Below is a small trained network, with its code and all its weights. Each question gives an input and a target symbol and asks what happens when units are switched off, that is, made to give their printed mean instead of their output.

import numpy as np


def w(rows, s, z=0):
    codes = np.array(rows[::2]) - 128.0
    scale = np.full(codes.shape[1], s)
    scale[-1] = z or s
    return codes * scale


def f(y):
    return y / 2 * (1 + np.tanh(0.7978845608 * (y + 0.044715 * y**3)))


def softmax(a):
    e = np.exp(a - a.max(-1, keepdims=True))
    return e / e.sum(-1, keepdims=True)


def log_softmax(a):
    a = a - a.max(-1, keepdims=True)
    return a - np.log(np.exp(a).sum(-1, keepdims=True))


def net(x, mask):
    ids = ['ΞΣΨαελτ'.index(c) for c in x.split()]
    T = len(ids)
    res = E[ids] + P[:T]
    u = 0
    for l in range(3):
        q, k, v = (res @ M[l].T for M in (Q, K, V))
        z = softmax(np.where(np.tri(T) > 0, q @ k.T / 3**0.5, -1e9)) @ v
        res = res + np.where(mask[u], z, O[l][:, -1]) @ O[l][:, :-1]
        u += 1
        y = f(res @ A[l][:, :-1].T + A[l][:, -1])
        res = res + np.where(mask[u : u + 8], y, B[l][:, -1]) @ B[l][:, :-1]
        u += 8
    return log_softmax(res[-1] @ U[:, :-1].T + U[:, -1])


Q, K, V, O, A, B = {}, {}, {}, {}, {}, {}
E = w([
[160,89,147,67,168,41,160],'Ξ',
[174,74,114,82,203,37,145],'Σ',
[133,32,181,125,237,122,109],'Ψ',
[134,159,136,170,52,176,49],'α',
[168,98,207,205,193,153,74],'ε',
[104,105,145,102,95,133,163],'λ',
[69,44,49,97,133,175,3],'τ',
],0.016)
P = w([
[204,209,45,128,182,211,116],'0',
[247,110,168,51,144,169,186],'1',
[124,155,21,123,74,70,114],'2',
[156,185,89,125,180,182,103],'3',
[206,83,190,52,116,155,169],'4',
[133,86,99,195,143,94,174],'5',
[119,191,120,129,178,151,104],'6',
[165,81,214,57,120,138,149],'7',
[99,60,95,215,146,77,165],'8',
[86,186,135,134,180,135,109],'9',
[133,65,226,58,126,133,136],'10',
[57,38,98,203,144,60,151],'11',
[49,187,154,140,188,119,105],'12',
[98,62,239,66,142,121,127],'13',
],0.013)
Q[0] = w([
[86,195,2,97,82,121,135],'0.h0',
[148,110,177,83,55,184,70],'0.h0',
[69,225,24,192,86,132,236],'0.h0',
],0.0091)
K[0] = w([
[208,132,56,68,119,110,103],'0.h0',
[51,121,130,122,114,177,141],'0.h0',
[251,145,102,122,160,122,153],'0.h0',
],0.014)
V[0] = w([
[109,150,182,185,111,126,115],'0.h0',
[111,74,169,128,211,63,15],'0.h0',
[254,93,113,83,105,86,3],'0.h0',
],0.0043)
O[0] = w([
[157,124,247,157,176,155,110,115],'0.h0',
[55,73,1,44,220,188,101,254],'0.h0',
[147,239,109,83,130,27,77,174],'0.h0',
],0.0055,0.0072)
A[0] = w([
[121,156,129,162,125,60,157,62],'0.n0',
[106,139,179,63,124,179,104,165],'0.n1',
[122,127,128,162,141,191,181,88],'0.n2',
[101,95,132,98,85,127,247,105],'0.n3',
[91,135,125,145,45,70,107,122],'0.n4',
[94,161,122,121,130,133,91,108],'0.n5',
[100,84,136,146,140,118,107,160],'0.n6',
[101,175,154,85,132,201,129,1],'0.n7',
],0.012,0.0067)
B[0] = w([
[114,69,50,104,136,188,49,123],'0.n0',
[191,74,91,26,145,88,167,216],'0.n1',
[97,254,212,108,63,134,52,123],'0.n2',
[144,99,144,222,196,148,52,141],'0.n3',
[176,109,174,170,237,127,139,133],'0.n4',
[96,96,122,98,50,126,199,136],'0.n5',
[111,165,107,149,107,71,170,254],'0.n6',
[76,98,251,193,29,54,108,119],'0.n7',
],0.0078,0.0079)
Q[1] = w([
[63,196,45,145,215,66,27],'1.h0',
[144,157,135,131,2,85,184],'1.h0',
[92,126,108,134,145,70,159],'1.h0',
],0.0058)
K[1] = w([
[52,178,103,226,170,152,177],'1.h0',
[208,95,44,209,25,228,176],'1.h0',
[62,137,44,255,69,85,177],'1.h0',
],0.0053)
V[1] = w([
[193,69,163,86,124,3,42],'1.h0',
[63,99,27,162,201,51,163],'1.h0',
[44,154,205,161,137,95,121],'1.h0',
],0.0042)
O[1] = w([
[90,199,164,142,146,188,161,202],'1.h0',
[227,135,144,198,111,168,1,254],'1.h0',
[206,61,211,89,94,163,32,81],'1.h0',
],0.0071,0.0086)
A[1] = w([
[85,108,134,145,130,79,151,236],'1.n0',
[122,209,171,185,132,159,79,151],'1.n1',
[120,96,116,97,118,17,172,78],'1.n2',
[87,143,106,186,184,79,134,2],'1.n3',
[247,81,100,157,131,134,124,146],'1.n4',
[83,152,107,166,16,143,111,70],'1.n5',
[135,107,192,139,130,178,171,178],'1.n6',
[134,171,133,99,116,119,163,198],'1.n7',
],0.013,0.006)
B[1] = w([
[206,75,78,138,106,104,187,166],'1.n0',
[135,84,114,69,139,68,146,151],'1.n1',
[80,142,164,123,103,195,171,171],'1.n2',
[167,190,159,180,108,132,171,176],'1.n3',
[8,140,129,84,135,117,183,254],'1.n4',
[155,142,183,82,158,28,156,132],'1.n5',
[70,134,44,161,130,138,86,152],'1.n6',
[80,112,130,77,117,215,146,142],'1.n7',
],0.012)
Q[2] = w([
[136,244,88,192,85,104,71],'2.h0',
[149,95,89,173,113,97,180],'2.h0',
[183,165,167,150,115,159,129],'2.h0',
],0.011)
K[2] = w([
[158,254,70,137,198,197,163],'2.h0',
[100,169,87,165,39,62,177],'2.h0',
[156,203,138,59,64,150,177],'2.h0',
],0.0074)
V[2] = w([
[73,102,7,119,102,105,118],'2.h0',
[167,51,78,199,173,106,1],'2.h0',
[120,121,127,177,167,212,123],'2.h0',
],0.0082)
O[2] = w([
[159,127,150,122,3,2,101,247],'2.h0',
[43,184,101,73,99,166,205,2],'2.h0',
[32,103,73,134,158,78,53,117],'2.h0',
],0.0091,0.0094)
A[2] = w([
[120,95,71,134,93,177,103,125],'2.n0',
[152,138,96,135,39,155,101,235],'2.n1',
[103,116,120,184,85,125,95,122],'2.n2',
[98,114,118,71,87,136,135,135],'2.n3',
[151,166,149,128,84,164,147,60],'2.n4',
[151,143,148,201,70,133,154,2],'2.n5',
[143,186,247,157,125,85,105,15],'2.n6',
[95,105,137,148,123,111,63,207],'2.n7',
],0.015,0.0061)
B[2] = w([
[83,109,139,165,107,8,182,139],'2.n0',
[112,118,185,101,197,188,220,170],'2.n1',
[85,82,186,148,199,67,123,162],'2.n2',
[195,225,178,158,77,45,50,230],'2.n3',
[125,137,58,89,205,48,109,126],'2.n4',
[154,181,151,2,132,225,10,181],'2.n5',
[63,203,242,144,188,100,177,177],'2.n6',
[131,204,128,135,98,194,160,254],'2.n7',
],0.0086,0.0079)
U = w([
[215,155,81,168,168,110,83,92],'Ξ',
[122,133,185,140,177,140,89,6],'Σ',
[185,54,92,62,179,72,82,35],'Ψ',
[188,130,126,152,87,215,180,255],'α',
[58,199,137,77,146,219,117,196],'ε',
[88,97,88,208,100,89,193,150],'λ',
[255,153,107,119,100,168,46,172],'τ',
],0.0094,0.0086)

Each question gives the input, a string of symbols that net reads in full, and the target symbol t.
The units are the heads (3 rows each of Q, K, V and O) and the neurons (one row each of A and B). Each row of codes is followed by its name. A weight is (code - 128) times the scale printed after its matrix; where a second scale follows, it is the last column's (O, A, B and U).
mask holds one flag per unit, layer by layer, with each layer's heads first. A switched-off unit (its flag False) gives its mean, the last column of its rows in O or B, instead of its output. The means were averaged over made-up inputs and are rounded, as every weight is.
A unit's drop is (log p(t) with every unit on - log p(t) with that unit switched off) / (log p(t) with every unit on - log p(t) with every unit switched off).
The circuit of an input: a set's keep is (log p(t) with only the set's units on - log p(t) with every unit switched off) / (log p(t) with every unit on - log p(t) with every unit switched off). Starting from the 12 units with the biggest drops (on a tie, the unit counted first), units are removed one at a time, each time the one whose removal leaves the highest keep (on an exact tie, the one counted first), for as long as the keep stays at least 0.8.
circuit, biggest first: the units of the circuit, biggest drop first
unit that matters most: the unit with the biggest drop
top k neurons: the k neurons with the biggest drops, biggest first
top k neurons in layer l: the k neurons of layer l with the biggest drops, biggest first
input ε Ψ λ Ξ ε Ψ Ψ τ α Ξ ε α, target τ: circuit, biggest first	1.n4
input Σ τ Ψ ε ε Ψ Ψ Ψ Σ Ψ Ξ Ψ, target Σ: top 4 neurons	1.n3; 2.n5; 1.n4; 0.n6
input Ψ Ξ Ψ ε Σ Σ Ψ Ξ Σ Ψ α, target α: circuit, biggest first	1.n4; 2.n1
input Ψ λ Ψ Ψ Ψ ε Ψ Ψ α α ε λ, target τ: circuit, biggest first	2.n5; 1.n0; 2.h0
input Σ Ψ α ε, target Ψ: top 3 neurons	1.n1; 0.n4; 0.n6
input ε τ Ψ ε Ψ τ ε Ψ τ, target ε: top 3 neurons in layer 0	0.n6; 0.n4; 0.n2
input ε Σ Σ ε τ ε Ψ, target Ψ: circuit, biggest first	1.n2; 2.n6
input τ Ψ Ψ Ψ Ψ Ξ Σ ε ε α, target Σ: circuit, biggest first	2.n6; 1.n5; 1.n4
input Ψ Ψ ε Σ Ψ Σ Ψ Ψ λ, target Σ: top 2 neurons	1.n3; 2.n5
input Ψ Ψ ε, target λ: circuit, biggest first	2.n5; 2.h0
input Ξ τ τ, target Ξ: top 3 neurons in layer 2	2.n7; 2.n2; 2.n0
input Ψ Σ Σ Σ Ψ ε, target Σ: top 3 neurons in layer 0	0.n6; 0.n0; 0.n2
input Ψ Ψ Σ, target λ: circuit, biggest first	1.n2; 2.n5
input Σ Σ ε Ψ Σ α Σ Ξ Ψ Σ ε ε Ψ Ψ, target ε: circuit, biggest first	1.h0; 2.h0
input Ψ Ψ Ψ Ψ τ Σ Ψ Ψ Ψ Ξ Ψ Ξ Σ Ψ, target Ψ: circuit, biggest first	0.n1
input α Σ Ξ ε Ψ Ξ, target Ξ: top 3 neurons	0.n3; 1.n0; 1.n3
input Ψ ε Ξ Σ Ξ α τ Σ, target τ: top 4 neurons	2.n3; 1.n4; 0.n4; 1.n3
input Ψ Ψ Ψ Ψ Ψ α Σ λ Ψ, target τ: top 2 neurons in layer 1	1.n3; 1.n0
input Ψ Σ Ψ Ψ Ξ ε Ψ Ψ Σ, target α: top 3 neurons	1.n3; 1.n1; 1.n2
input Σ ε Ψ α Ψ ε Ψ Ψ ε, target α: top 2 neurons	1.n1; 1.n3
input ε Σ Ψ Ξ ε Σ α Ξ, target α: unit that matters most	1.n2
input Ξ τ Ψ ε Ψ Σ Ψ Ψ Ξ, target Σ: top 4 neurons	1.n3; 2.n5; 1.n4; 2.n6
